Zadom: | 112 | 127 | 128 | 107 | 109 |  83 | 131 | 112 | 108 | 138 | 126 | 161 | 117 | 133 | 127 | 117 | 120 | 116 | 153 | 132 |
Zot: | 135 | 153 | 112 | 117 | 119 | 146 | 120 |  98 | 148 | 133 | 128 | 157 | 107 | 101 | 128 | 143 | 140 | 181 | 144 | 119 |
seg: |  97 | 131 | 135 | 107 | 117 | 142 | 130 | 108 | 109 | 148 | 105 | 118 | 201 | 131 | 129 | 144 | 105 |  95 | 103 | 146 |
nunes: | 154 | 131 | 121 | 117 | 121 | 144 | 136 | 199 | 179 | 188 | 115 | 131 |  84 |  99 | 143 |  61 | 118 | 118 | 131 | 110 |
Zubu: | 118 | 121 | 183 | 135 | 121 | 142 | 108 | 121 | 209 | 148 | 131 | 105 | 116 | 134 | 169 | 173 | 117 | 128 | 121 | 125 |
ludo: | 128 | 123 | 117 | 112 | 235 | 169 | 128 | 104 |  71 |  88 | 140 | 119 |  40 | 211 | 116 | 160 | 200 | 128 |  90 | 105 |
vimu: | 107 | 126 | 149 | 117 | 122 | 141 | 100 | 103 | 116 | 128 | 132 | 112 | 142 | 130 | 130 | 106 | 129 | 118 | 127 | 136 |
zut: |  96 |  85 | 199 | 176 | 137 | 144 | 111 | 165 | 124 | 129 | 147 |  95 | 108 | 134 | 166 | 122 |  99 | 162 | 186 | 146 |
Sepi: | 103 | 116 | 128 | 132 | 110 | 128 | 131 | 114 | 109 | 127 | 111 | 122 | 168 | 132 | 128 | 144 | 151 | 126 | 130 |  40 |
ramo: | 100 | 120 | 113 | 116 | 135 | 141 | 140 |  96 |  93 |  73 | 177 | 152 | 108 | 138 | 132 | 150 | 129 |  85 | 103 | 129 |
gem: | 108 | 140 | 110 | 116 | 130 | 156 | 121 | 118 | 124 | 122 | 152 | 111 | 114 | 154 | 191 | 181 | 116 | 142 | 122 | 118 |
start: | 103 | 116 | 128 | 132 | 112 | : vimu, 7
start: | 144 | 151 | 126 | : Sepi, 15

nuvo: | 167 | 219 |  97 | 100 | 124 | 160 | 147 |  57 | 162 | 137 | 138 | 113 |  30 | 201 | 141 | 207 | 113 | 158 | 132 | 124 | 149 | 182 |
rigoz: |  98 |  38 | 162 | 191 | 112 | 119 |  91 | 119 | 201 | 160 |  76 | 116 | 195 |  90 |  65 |  57 | 135 |  74 | 103 | 161 | 138 |  86 |
vur: | 201 | 141 | 208 | 113 |  99 | 155 | 158 |  69 | 117 | 125 | 104 |  96 |  45 | 145 | 161 | 187 | 103 | 162 | 107 | 152 | 160 | 171 |
duf: | 182 | 125 | 107 | 151 |  99 | 155 | 158 |  69 | 164 | 125 | 104 |  96 |  45 | 145 | 161 | 187 | 103 | 162 | 107 | 152 | 160 | 171 |
Deles: | 144 | 191 | 174 |  62 |  92 | 116 | 152 | 168 |  12 |  84 |  88 | 112 | 152 |  41 | 182 | 125 | 107 | 152 |  95 | 158 | 133 | 117 |
pema: | 126 | 156 | 194 |  91 |  84 | 116 | 136 | 162 |  51 | 104 |  57 | 101 | 182 |  14 | 157 |  91 | 115 | 128 |  78 | 177 | 140 |  94 |
start: | 201 | 141 | 207 | 113 | : nuvo, 13
start: | 182 | 125 | 107 | 152 | : Deles, 14
| 201 | 141 | 208 | 113 |  99 | 155 | 158 |  69 | 117 | 125 | 104 |  96 |  45 | 145 | 161 | 187 | 103 | 162 | 107 | 152 | 160 | 171 | : vur
start: | 136 | 162 | : pema, 6
start: | 191 | 112 | : rigoz, 3

Deg: | 107 | 104 | 102 | 153 |
kub: | 155 | 159 | 125 |  66 |
Dobe: | 110 | 159 | 155 | 234 |
vimi: | 159 | 155 | 110 |  66 |
| 159 | 155 | 110 |  66 | : vimi
start: | 159 | 155 | 110 | : vimi, 0
| 110 | 159 | 155 | 234 | : Dobe
start: | 159 | 125 |  66 | : kub, 1

Tumes: |  50 | 123 | 139 |  29 |
Rufe: | 167 | 198 | 150 | 122 |
Femi: | 105 | 101 | 199 | 198 |
Vafu: | 199 | 149 | 171 | 113 |
vuguk: |  68 | 201 | 139 |  29 |
sese: | 143 | 105 | 102 | 151 |
riz: | 110 | 108 |  50 | 123 |
|  50 | 123 | 139 |  29 | : Tumes
start: | 199 | 149 | 171 | : Vafu, 0
start: | 105 | 102 | : sese, 1

votig: | 132 | 136 | 182 | 114 | 124 | 119 | 132 | 149 | 160 | 133 |  67 |  72 | 124 | 107 | 107 | 141 | 139 | 131 | 129 | 171 | 141 | 136 | 122 | 117 | 125 | 142 | 139 | 122 | 133 | 139 | 120 |  96 | 147 | 114 | 106 | 128 |
neru: | 132 | 136 | 182 | 114 | 124 | 119 | 132 | 149 | 160 | 133 |  67 |  72 | 124 | 107 | 107 | 141 | 139 | 131 | 129 | 171 | 141 | 136 | 122 | 117 | 116 | 168 | 139 | 122 | 133 | 139 | 120 |  96 | 147 | 114 | 106 | 128 |
moz: | 130 | 134 |  95 | 152 | 120 | 136 | 106 | 105 | 128 | 154 | 134 |  57 | 111 | 141 |  94 | 123 | 133 | 138 | 130 | 141 | 143 | 132 | 100 | 125 | 117 | 105 | 120 | 151 | 105 | 134 | 140 | 149 | 103 | 131 | 147 | 147 |
gusi: | 148 | 129 | 130 | 106 | 126 | 137 | 124 | 131 | 151 | 114 | 182 | 185 | 123 | 111 | 168 | 126 | 121 | 124 | 138 |  73 | 151 | 101 | 140 | 119 | 122 | 133 | 142 | 125 | 139 | 126 | 136 | 122 | 123 | 127 | 150 | 124 |
Vifab: | 130 | 134 |  95 | 152 | 120 | 136 | 106 | 105 | 128 | 154 | 134 |  57 | 111 | 141 |  94 | 123 | 133 | 138 | 130 |  57 | 143 | 132 | 100 | 125 | 117 | 105 | 120 | 151 | 105 | 134 | 140 | 149 | 103 | 131 | 147 | 147 |
| 132 | 136 | 182 | 114 | 124 | 119 | 132 | 149 | 160 | 133 |  67 |  72 | 124 | 107 | 107 | 141 | 139 | 131 | 129 | 171 | 141 | 136 | 122 | 117 | 116 | 168 | 139 | 122 | 133 | 139 | 120 |  96 | 147 | 114 | 106 | 128 | : neru
start: | 125 | 142 | 139 | 122 | 133 | : votig, 24

